Each row has a class, written after it.
[ -35  165 -302  108   43  345   85  108  -52  -16 -111    2   91  -18
 -117  -23  -51  -18  213   44 -183  -26  -18  120  -20   10    6 -349
  -91  151    4  141 -172 -109] : J_685
[  -6   44  -91   59   10   -7   57  -16  -86  152  150 -120   79  -20
   67  214 -116  169  221  182  -49   14  110   -7  -35  138    6 -281
  145  -50 -127  -30 -143  151] : J_939
[ -83 -169 -194   41  188  231  143  -34 -137  -68 -176   72  102   29
  -79  -46  -35 -114   -8   45  -23   10  -61  -24   21  112    6 -181
  -20   84  104   27  -29  -41] : J_155
[   1    0   13   20 -118   89   -8   33   32   25  -71    1  -41   87
  -68  -33   77   37   63   28   50   18   18  176 -127    2  -55 -117
   48   85  -93    2  -45  -62] : J_341
[-157 -132   12  -11  206  -24  177    4  -87  -92  -83 -143   31   49
   -4   15  -26 -160  -65  -84  -54  147   65  -43  -35   87   81  -59
  -49  -59   17   -2  -39   71] : J_71
[  44 -133   52    8   80  -14  -23   37  -23    9  -74  -18   33   69
 -189  -78   95   37   68  203   32  -33   17  108 -182  -55  -25 -186
  107  -48   25  -52   83 -125] : J_71
[  28 -103   71  -31   78   55  -12  148  181  127 -123  -34 -113   27
 -195   47  263   98   55   94  -71  136   98   46 -143  -22 -209  107
   43  -76  -23 -206  182 -128] : J_939
[-389 -313  296 -131  -81 -524  278 -513   32 -150 -390 -552 -424 -117
  212 -226 -345 -455 -172  -69  201   35 -158 -192 -265  308 -113  387
  -89 -145 -187  281   58  378] : J_693
[  30 -213   25  -13  143  200    0 -123  -59  -68   -5   85   89   92
  -98   -6  -48  -92  -79  204   23 -125 -174 -256  171   56  -93 -167
  190   95  123  -58   39  -89] : J_102
[ -27 -334  -48  -22  223   25   -1 -204  -48  -92 -189  -10   30   87
 -184  -37  -25 -187  -57  235  -19   55  -74 -124   40   25 -111 -109
   45    4  109   31   92  -34] : J_514
[  81 -130  -82    9  142  386  131   14  -16   33  248  206  238  114
 -137  192   53  119   56  321   77    2 -126 -257  273   -4  -88 -250
  208    3   56 -233  235 -131] : J_685
[ 174   13 -114   84  -95  377 -141 -226 -136  -11  -50  298  330 -106
  -81 -157  -95  400  -68  117  210 -337 -172  -87  115  -41  -86 -102
  144   16   91  -10  105 -428] : J_71
[ 162 -116 -185   80   75  203    7  -59 -111  -83  -92  -59   79  102
    1   40   34 -105  -26   77  -64  191  -92  -78   72 -127 -116 -279
  -16   89  210  -84   15   49] : J_550
[ 109   43 -283  283  -80  599 -138  -70 -217 -250  350  394  143   19
   66 -185 -109  -95   23 -327   -6   19   28   28   99 -326  168 -151
 -144  304  337   45 -196 -235] : J_685
[ -18   -3  247  261  -16   90   87 -128 -224  -79  457  -12  -13   34
  354  106    0  238  -65  226   22  170  -20 -459  374 -345   -5 -247
  221  -24  338 -673   84  284] : J_123
[  79 -201    9  -79  242   84   34  -12  209  149 -281   19 -142  158
 -331  141  202    0   51   74 -159   64   10  128 -259  111 -132   52
  113  -35  -63  162  -36  -64] : J_102
[ 134   58  -22   60 -178  167  105   51   61   15   45  223  -13  -53
   -6  -32  115    0   26  310  134  -38  -53   18  -33 -182   19 -219
   74  -68   -6 -245   95  -89] : J_939
[ -83 -165  120  -41  129  -51  -73  -10  122   17  -35   40  -91   66
 -238  -50   27  -52  111  118   27  -29  -24   72 -205   78  -47 -123
  184   -2  -11   98   57  -57] : J_71
[  96    9  -43  122  -81  -19  -56   15  -61   74 -109 -120 -104   55
   22  -65   87   10   76    3  -43  126  104   35 -272 -205   12   22
 -175 -172  202  -55  -73    5] : J_514
[   3  -31 -154   87  133  145   89   55  -68  -24  -64  -20  148   71
  -43   -8 -112   71  108  167 -114 -256 -136  -29  -21   88  -25 -404
  155  105  143 -151  -90  -27] : J_341
[ 142  -71 -163  115  -43  198 -199   92  -59  -97 -385  202   67  197
  -21 -107   52 -206  155  227   -9   92   83  437 -267  -74   51 -366
 -245 -118  249  251  -26  -54] : J_693
[ -43 -284   14  173  265   22  -54   22 -101  -21  249  125   94  -10
 -126   -5 -135   92  205  336    9  -28   14 -134  -12  -88 -140 -399
  243   97  150 -228  238    7] : J_155
[  38   63 -123  -41   63  230  162   64  125   55 -188  -72   97   23
  -24  126    7   12   71  185  -73  -30  -92    5  142   77 -101 -263
   48   13  -75  -64  -42  -56] : J_341
[-119   87 -188   45   25   53  -60   90  199   80 -270  -24 -140   23
  -22   -1  -58 -224  169  123 -149  -14   -6  253  -16   10   27 -255
  -42  -15  -16  122 -239  136] : J_102
[ 139   61 -173   29  117  300   95   44   40   -1 -223  -48  133   79
  -55   77   43   -8   72  145 -140  -20  -28   41   77  -84  -47 -351
  -56  -76  131  -91 -108 -111] : J_514
[-235  -66  -54  109  266   80  112  150   58   -4   28   68    7    4
 -127   57 -132  -13  215   66 -169  -84   77  -70 -146   52  -27 -315
   45   74   66 -130  -79   -1] : J_514
[  80 -230  -99  -21   65  162   13  -94 -117  -41 -184   27   70  133
  -43   61  -31  -66  -59  213  -12   61   41    6   70  -30  -23 -163
    5  -35  160  -34   59   10] : J_550
[ -16 -175   59 -161   61  -64   29   48 -182 -117 -134 -144  215  -12
  139   50 -167  -63  -39   22  129   36  -62   70  227  251   11  -79
  -20  -44  -72   53   31   48] : J_71
[  35   11  -98  143  -20  111   -3  148   53   37  -92   59   12   87
 -118  -96   92   44   97   26   -8  -51    8  121 -238 -116    2 -133
    9  -77  105   11   22 -161] : J_123
[  40   39   33  -10   61 -110  -33  132   72   60  147  -40   77   45
  -19  103   66   18   34  -76   67   -3  -18  -80 -142   45  -35   52
  185  -92  -74   37   67 -103] : J_123
[ 206 -132   75  -69   80 -126  -88    8  -57   64  -91 -130  -53  109
   -3   84  175  -38   42  171   96  174   28   25 -142  -78 -148  -40
   34 -130   54  -64   74   65] : J_911
[-220  -86  159  -43  190 -296   81  -16  140   34   53 -258 -346    5
   18   63   60 -269  236 -133  -59  237  205  179 -390    7   35   56
  -39  -28  -94   34 -141  336] : J_911
[ -86   40  265 -144 -109  145  283 -254   93  -59  169 -107   26    6
 -113  204 -236   78   73  317   55 -347  -52   -7  149  350  -99 -445
  379  271 -435   80  -65   66] : J_341
[  -8  -46 -135   59  181  183 -126  -50 -127   57 -294   21  196  233
  -33  -20  128  -47  -77  308 -152  -23   56  -44  147   45  138 -171
  -31 -164  227   -5  -78  -96] : J_341
[   0 -109  -40 -119  179  -71  -77  164  -76  136 -127  -65  -27   78
  -69    6  197  -99   68   69   15   89  105   92 -148   46    9   59
    7 -178   80  -53   29  -21] : J_155
[ -58 -192    3 -178  413 -236   27   45  137  263 -322 -271  -73  173
 -337   19  325 -141  116  464 -110  -12   23  121 -166  109  -41 -168
  251 -298  -89  -81  102   17] : J_155
[ 404 -166 -465   86   61  734    1   13 -155  208 -490 -118  171   86
   82  159  115  332  257  300 -100  359  -73  240  412 -190 -235 -472
  -13 -171  299 -104 -216 -100] : J_123
[-262 -431   31 -234  260 -373  106  -19 -224   14  -27 -169  252   62
 -183  178 -104  -35    4  378   71  -26  -16 -146  125  353  -34  -33
  306  104 -253  -20  160   80] : J_102
[  53 -183 -104   19   84   52   86  -66 -207 -109 -203  -85  124   16
   78   15  -43 -239  -10  201   74  125  -43   -6   21   90   24 -247
  -20    8   14   86  -68   50] : J_911
[ 107   19 -136   20  -43  397  -11   77   60   -2  -37  198   97  -17
   69  140  -53  -34   85  183   55  -26  -47  109  250   33  -42 -289
   68  -16   44    7  -65  -45] : J_123
[ -97  149   91  241 -237  -60 -263 -129  -16 -299  357  -32 -315  -85
  460 -109 -115 -582 -127 -726   88  479  197  162 -122 -312  249  101
 -142   90  194  139 -403  313] : J_71
[-133  -85 -342   94  202  104  211  -62  -88 -167 -335  -36   58  108
  -91 -201  -43 -342  -33  192 -187  -61 -257  -27   -7   53  104 -431
   -4  142   99   46 -115   49] : J_550
[  30 -163 -211   40  175  -13   19   30 -125  -21 -299  -58  129  172
  -92  -29  109 -107  -60  167  -97   43  -19   14  -33   13   34  -94
 -111  -26  171   -9   -8   -5] : J_911
[ 123  -15 -228   77  -49  281  219   43   68 -115  -11   84  -15    1
 -146  -87  -89  -77   78   37   23 -217 -112   84 -116 -190 -115 -378
   12  203  113 -124  -32  -97] : J_911
[-129 -116   63  -75  -82 -284   -4   26 -146   32   34 -220   35  -71
 -267  -68   -3   63  192   63   98  -36   61  176 -375  142   -8   25
  157   62 -203  175  140  -60] : J_685
[ -66  -95 -212  -75  251  -58  110 -115 -215    0 -231 -218  229  104
  -71  -14   75 -131  -79  231  -60  -32  -62 -119   52  154   42  -93
   84  -11  -17   20  -10  -66] : J_155
[  69  188 -128   79 -289   23  -23 -204 -412 -115 -151 -229  112   68
   60  -98 -121  118 -107 -156   35  -48 -131 -151 -199   76  -41  -28
   74  214   13  315 -217 -161] : J_685
[  91   -4 -119    3   65  368  102   74  204   63   38   81  -34  -71
 -141  113   -2   42  192   98  -63  -32  -75   48   31  -28 -138 -273
   64  124   37  -90  -79  -59] : J_71
[  39 -126   67  134  169  222  -11  -19  -27 -109  181  169   73  137
  140  134    0    0   60  140   22   54   14 -105  122 -113  -41 -269
   22   52  297 -351   58  140] : J_911
[ -22 -229  179   91 -127  -72  -63  -77 -108  -21  126  -25 -108    4
 -149 -107  -57   62   19   18  175  -70    2  -26 -253  -75 -176 -110
  231  153    1 -110   61  -14] : J_102
[  -3  -95  -96   48  101  233  131   59   19  -34  104   77    3  -16
 -136   58  -14   31  149  156  -63   18  -33  -14   29  -29 -148 -295
   90  114    0 -182   44  -28] : J_514
[   7 -101 -245  102  118  429  287   28 -208 -120 -279  -23  112  175
  -75 -167  -99 -173   -5  -97  -79  -67 -146 -124 -124   77   57 -293
 -184   11  218  188 -163 -156] : J_102
[-260 -291  170 -286   17 -450 -270   82   37   47  -11  -79 -186  -29
   10 -103   73 -297  -75  -71  393  151   16   40  107  -20 -209  292
  185    8 -219 -128   81   39] : J_123
[  67 -138 -170   91  217  376   56 -115  123  -29 -186   79  -14  160
 -145   36   36  -57   63  266 -126   56 -129  -31   40  -16 -147 -330
   97   53  146   -5  -25  -84] : J_71
[-146  193  -60  -30 -105  326   63  -24  306   53 -145   79  -62  -39
  -63  112  128  -33  104   -5   54   81  -62  178   59   43 -143 -249
   39  122 -148  -96  -29   71] : J_550
[  86  104 -179   17   60  292  133   48   30   85 -213  -71   85   35
  -73  115   40   19  125  247 -114  -21   28   75   18   36  -70 -329
  -21    4   -8   23  -75  -72] : J_155
[ -41   74 -165  -30  124  207  146   71  -80   71  -63 -140  124   16
  -23   95    7    2  145  157 -106  -72  -29   19   73  215  -11 -304
   85   56  -63  -17 -117    6] : J_155
[ 171  163 -139   98   36  487  174   75 -114   66 -236 -166  105  207
   -4   65  111   47  117  -85 -163    7   18    9 -176   95   21 -316
 -201  -10  223  109 -268  -91] : J_155
[ -45  -73  -66  116   28  164    4  111  126   52  -81  129  -90   86
 -122   17  -13  -61  111  -48 -101  -10   99  119 -268  -17   43 -145
  -18   88   59   42 -133  -47] : J_550
[ 283  235 -203  225 -105  899   -9 -185  385  -57 -266  619  -40  350
 -187    4  373   67 -144  -72  -55 -109 -405  175   90 -127 -187 -376
   13  434   73  -40 -312 -222] : J_102
[  51  -91 -256   60   27  315  395 -246 -138 -159 -252   -7   41  115
 -208 -139   20 -171 -135  -57   37  -75 -349 -341 -380  227 -158    7
  -74  311   17  321   11 -240] : J_155
[  91 -106   15   26  138   86  184   74 -221   39  164  -20  109  -51
  -96   20   69  193  130   11   87  -54  -23 -134 -334   79 -104  -87
  143   46    5 -140  124 -134] : J_155
[ -66   41 -118  235  112   31  215 -111  -12  -34    0 -173  -88   52
 -119 -149  -15 -127   31   55 -259 -134  -60 -211 -223  -88  130 -215
  -58  122  172    9 -182   67] : J_911
[-294  248 -355  247  238   74 -101  204  204  144 -182  -21  140   41
  -52 -130  -22  -82  167 -129 -434 -207  110   64 -120   18  347  -99
 -230 -239  349   71 -207  -22] : J_693
[  76  -89 -161   91   18  294   18 -115 -177 -154 -224   83   27  149
   65  -95    7 -199 -105   -1  -20   86  -43   -6   17  -17    7 -218
 -106   60  204   37 -178  -40] : J_939
[ -63  -57 -257    9   76  353  130 -221  168   18 -518  -61 -154   68
 -262  -78  -90 -361    7  120 -155  -84  -53  106 -181  204   33 -250
  -73  -24   31  511 -314  -83] : J_71
[ 184 -134  -90 -228   14  282  321  -49 -190   41 -164 -162  144   52
  -63  337  137  252  -39  125   17  103   76   -2   35   70 -241  -38
   34  132  -75 -265   39  -30] : J_550
[  68   45   65   91   19  -35 -136  -15 -104  124   92 -109   17  115
  -13 -104   94  159  131  118  -45 -105   82   31 -181 -107  100 -137
  135 -132  106  -93  -75  -70] : J_341
[ -47  -72 -125  -22  140  373  344  -38  108   24 -216   12   39   65
    3  197   77  -99    2   94 -107   20  -33  -36  -10  190  -21 -125
  -35   19  -17  -84 -142   14] : J_693
[-248 -259    2 -122   99 -212  155 -187   -2 -124 -296  -23  -42  110
  -90  -79  -32 -272 -131  234  -17   27 -129  -85  -12  178   66  100
   -5    8  -15  158  116   99] : J_693
[ 234  356   59  279 -376  711  556  -11  -92 -115  656  -67   61 -108
  233  285 -238  386   92 -349  -41 -140 -111 -159  120   42 -102 -529
  133  423 -171 -265 -289  141] : J_102
[ 298 -524 -260 -234  116 -231  -56  -86 -625    4 -481 -146  113  301
  -99 -117  330 -202  -54  528  422  322 -220  102 -252   36 -267 -185
  118 -193   36   57  162   -4] : J_123
[ 125 -233    9   74  -98   30  -33   73 -125  -72 -108   45  135   61
  235  -37   -7  112  -71  -57  205  287  -11   15  101 -216 -112   97
 -157 -120  141 -213  206  -63] : J_693
[-111 -242 -285 -179  403 -223  202  122 -168  126 -525 -148  154  205
 -373 -104  287 -250  106  625 -162   85 -140  117  -57  227  185 -300
   11 -144 -113  196   57   -2] : J_155
[  49  246  143  143  192  535  263  215   87  -41  181  116  -52   85
  284  251  232  182  138 -364 -189  122   44  -96 -133 -109  -20 -164
  -39  210  230 -556 -332   23] : J_341
